[[129 124]
 [146 154]
 [141 120]
 [145 124]]
->
[[124 129]
 [154 146]
 [120 141]
 [124 145]]

[[110 120 135 148 124 141 124 113]
 [125 120 126 135 108 117 145 135]
 [135 121 130 139 121 133 130 120]
 [133 121 132 126 117 116 152 131]]
->
[[120 135 148 124 141 124 113 110]
 [120 126 135 108 117 145 135 125]
 [121 130 139 121 133 130 120 135]
 [121 132 126 117 116 152 131 133]]

[[138 132 115 115]
 [136 136 123 140]
 [109 119 120 105]
 [140 143 114 120]
 [113 133 140 111]
 [115 136 108 133]
 [124 127 126 141]
 [149 135 136 140]
 [110 148 139 115]]
->
[[132 115 115 138]
 [136 123 140 136]
 [119 120 105 109]
 [143 114 120 140]
 [133 140 111 113]
 [136 108 133 115]
 [127 126 141 124]
 [135 136 140 149]
 [148 139 115 110]]

[[143 116]
 [130 107]
 [138 154]
 [155 129]
 [127 113]
 [133 144]
 [144 119]
 [128 123]
 [107 119]
 [126 122]]
->
[[116 143]
 [107 130]
 [154 138]
 [129 155]
 [113 127]
 [144 133]
 [119 144]
 [123 128]
 [119 107]
 [122 126]]

[[126 135 130 138 113 149 139 123]
 [111 144 123 155 123 135 152 118]
 [122 138 127 147 113 146 137 120]
 [136 128 133 127 107 156 130 126]
 [119 141 127 148 118 143 144 120]
 [117 142 125 152 117 141 142 119]
 [113 145 124 156 121 137 147 118]
 [121 139 128 146 116 145 142 121]
 [126 135 129 141 111 149 135 122]
 [116 143 125 154 117 140 142 118]
 [127 133 130 139 110 150 134 122]]
->
[[135 130 138 113 149 139 123 126]
 [144 123 155 123 135 152 118 111]
 [138 127 147 113 146 137 120 122]
 [128 133 127 107 156 130 126 136]
 [141 127 148 118 143 144 120 119]
 [142 125 152 117 141 142 119 117]
 [145 124 156 121 137 147 118 113]
 [139 128 146 116 145 142 121 121]
 [135 129 141 111 149 135 122 126]
 [143 125 154 117 140 142 118 116]
 [133 130 139 110 150 134 122 127]]

[[154 122 148 119 116]
 [118 124 124 113 125]
 [128 128 123  99 124]
 [126 146 128 104 130]]
->
[[122 148 119 116 154]
 [124 124 113 125 118]
 [128 123  99 124 128]
 [146 128 104 130 126]]
---
[[136 141]
 [155 111]
 [124 150]
 [111 136]
 [140 101]
 [125 101]
 [109 126]
 [140 134]
 [120 145]
 [115 141]
 [131 113]]
->
[[131 113]
 [136 141]
 [155 111]
 [124 150]
 [111 136]
 [140 101]
 [125 101]
 [109 126]
 [140 134]
 [120 145]
 [115 141]]

[[122 111 125 128 118 137 137 110 116 106]
 [140 124 123 136 128 129 140 107 109 144]
 [143 137 131 118 129 120 143 144 107 139]]
->
[[143 137 131 118 129 120 143 144 107 139]
 [122 111 125 128 118 137 137 110 116 106]
 [140 124 123 136 128 129 140 107 109 144]]

[[118 117 122 124 118 117 150 153 134 116 117 118 148]
 [122 130 116 122 143 134 107 107 111 137 133 123 125]]
->
[[122 130 116 122 143 134 107 107 111 137 133 123 125]
 [118 117 122 124 118 117 150 153 134 116 117 118 148]]

[[132 122 154 135 118 142 116 139 105 112]
 [117 116 119 139 152 124 146 121 110 132]
 [130 138 137 142 110 143 145 109 144 131]
 [143 152 127 116 136 120 133 109 132 133]
 [114 139 108 110 121 135 121 143 141 107]
 [147 138 106 135 126 120 115 143 127 127]]
->
[[147 138 106 135 126 120 115 143 127 127]
 [132 122 154 135 118 142 116 139 105 112]
 [117 116 119 139 152 124 146 121 110 132]
 [130 138 137 142 110 143 145 109 144 131]
 [143 152 127 116 136 120 133 109 132 133]
 [114 139 108 110 121 135 121 143 141 107]]

[[138 136 135 119 126 139 140 123 144 107]
 [140 143 137 104 124 131 148 124 130 104]]
->
[[140 143 137 104 124 131 148 124 130 104]
 [138 136 135 119 126 139 140 123 144 107]]

[[121 124 123 124 135]
 [126 120 144 106 137]
 [138 122 149 108 134]
 [124 119 104 131 108]
 [141 133 148 126 127]
 [122 123 109 127 115]
 [125 149 129 137 127]
 [124 146 123 133 126]
 [126 127 117 136 121]
 [125 145 134 145 132]
 [141 132 151 125 127]]
->
[[141 132 151 125 127]
 [121 124 123 124 135]
 [126 120 144 106 137]
 [138 122 149 108 134]
 [124 119 104 131 108]
 [141 133 148 126 127]
 [122 123 109 127 115]
 [125 149 129 137 127]
 [124 146 123 133 126]
 [126 127 117 136 121]
 [125 145 134 145 132]]

[[125 131 130 154 128 126 129 127 128 125 128 127 129]
 [128 139 130 146 123 127 128 129 131 126 134 135 130]
 [132 119 129 107 126 125 128 131 130 129 116 128 127]]
->
[[132 119 129 107 126 125 128 131 130 129 116 128 127]
 [125 131 130 154 128 126 129 127 128 125 128 127 129]
 [128 139 130 146 123 127 128 129 131 126 134 135 130]]

[[121 129 141 118 106 138 133 142 125 125 138]
 [127 117 134 132 145 129 114 152 116 120 141]]
->
[[127 117 134 132 145 129 114 152 116 120 141]
 [121 129 141 118 106 138 133 142 125 125 138]]
---
[[124 140 149 124 138 147 123 124 140]
 [114 121 147 127 120 132 136 121 116]
 [112 129 140 139 126 119 125 129 111]
 [147 137 103 120 121 120 150 120 116]
 [116 139 135 132 137 130 141 137 151]
 [131 113 126 124 121 124 120 150 147]
 [118 143 116 136 137 120 144 120 124]
 [125 137 113 143 136 109 122 150 146]
 [139 116 146 106 113 141 131 124 122]
 [144 135 130 140 135 126 111 117 110]]
->
[[144 139 125 118 131 116 147 112 114 124]
 [135 116 137 143 113 139 137 129 121 140]
 [130 146 113 116 126 135 103 140 147 149]
 [140 106 143 136 124 132 120 139 127 124]
 [135 113 136 137 121 137 121 126 120 138]
 [126 141 109 120 124 130 120 119 132 147]
 [111 131 122 144 120 141 150 125 136 123]
 [117 124 150 120 150 137 120 129 121 124]
 [110 122 146 124 147 151 116 111 116 140]]

[[135 133 123 102 129 126 107 132 115 146 120 119]
 [127 129 115 140 125 136 156 139 139 123 139 135]
 [141 125 137 136 132 127 124 124 144 104 122 132]
 [116 132 112 123 121 131 136 134 112 151 129 125]
 [128 128 118 140 125 134 153 137 138 123 138 134]
 [135 132 122 107 128 128 114 133 120 140 120 122]
 [117 134 109 140 116 134 144 128 117 134 115 133]]
->
[[117 135 128 116 141 127 135]
 [134 132 128 132 125 129 133]
 [109 122 118 112 137 115 123]
 [140 107 140 123 136 140 102]
 [116 128 125 121 132 125 129]
 [134 128 134 131 127 136 126]
 [144 114 153 136 124 156 107]
 [128 133 137 134 124 139 132]
 [117 120 138 112 144 139 115]
 [134 140 123 151 104 123 146]
 [115 120 138 129 122 139 120]
 [133 122 134 125 132 135 119]]

[[135 136 135 133 128 130 135 121]
 [136 135 119 138 132 123 136 122]
 [122 131 122 116 131 124 126 135]
 [132 133 127 135 126 127 134 127]
 [125 121 132 128 126 134 122 131]
 [118 121 124 130 150 117 143 123]
 [124 125 124 128 137 122 134 125]
 [148 144 121 129 129 118 125 131]
 [123 131 121 138 131 132 143 118]
 [137 139 123 130 123 128 129 123]
 [139 138 117 125 133 120 125 128]
 [119 124 129 126 145 119 139 125]]
->
[[119 139 137 123 148 124 118 125 132 122 136 135]
 [124 138 139 131 144 125 121 121 133 131 135 136]
 [129 117 123 121 121 124 124 132 127 122 119 135]
 [126 125 130 138 129 128 130 128 135 116 138 133]
 [145 133 123 131 129 137 150 126 126 131 132 128]
 [119 120 128 132 118 122 117 134 127 124 123 130]
 [139 125 129 143 125 134 143 122 134 126 136 135]
 [125 128 123 118 131 125 123 131 127 135 122 121]]

[[121 120 103 140 143 139 118]
 [108 104 123  99  99 128 127]]
->
[[108 121]
 [104 120]
 [123 103]
 [ 99 140]
 [ 99 143]
 [128 139]
 [127 118]]

[[141 138 114]
 [117 113 111]
 [130 143 150]
 [132 111 113]
 [100 120 139]]
->
[[100 132 130 117 141]
 [120 111 143 113 138]
 [139 113 150 111 114]]

[[127 137 116 128 136]
 [128 121 105 120 127]
 [122 119 132 117 123]]
->
[[122 128 127]
 [119 121 137]
 [132 105 116]
 [117 120 128]
 [123 127 136]]
---
[[145 131  99 119]
 [145 115 106 113]
 [120 105 152 125]
 [129 157 112 137]]
->
[[115 106]
 [105 152]]

[[129 154 143 124]
 [134 119 121 116]
 [127 121 114 123]]
->
[[119 121]
 [121 114]]

[[101 135 122 101 144]
 [ 99 140 144 128 108]
 [141 120 126 140 137]
 [128 142 149 107 109]]
->
[[140 144]
 [120 126]]

[[127 125 103]
 [116 127 102]
 [140 114 150]
 [109 146 153]]
->
[[127 102]
 [114 150]]

[[122 125 135 131 134]
 [119 120 118 114 105]
 [128 141 136 117 115]
 [131 133 128 121 113]]
->
[[120 118]
 [141 136]]

[[125 147 124 132 139]
 [119 111 128 134 112]
 [134 155 108 152 148]
 [104 117 149 110 118]]
->
[[111 128]
 [155 108]]

[[136 133 117 140 132]
 [152 122 131 117 124]
 [134 141 133 134 145]
 [112 124 133 106 117]]
->
[[122 131]
 [141 133]]
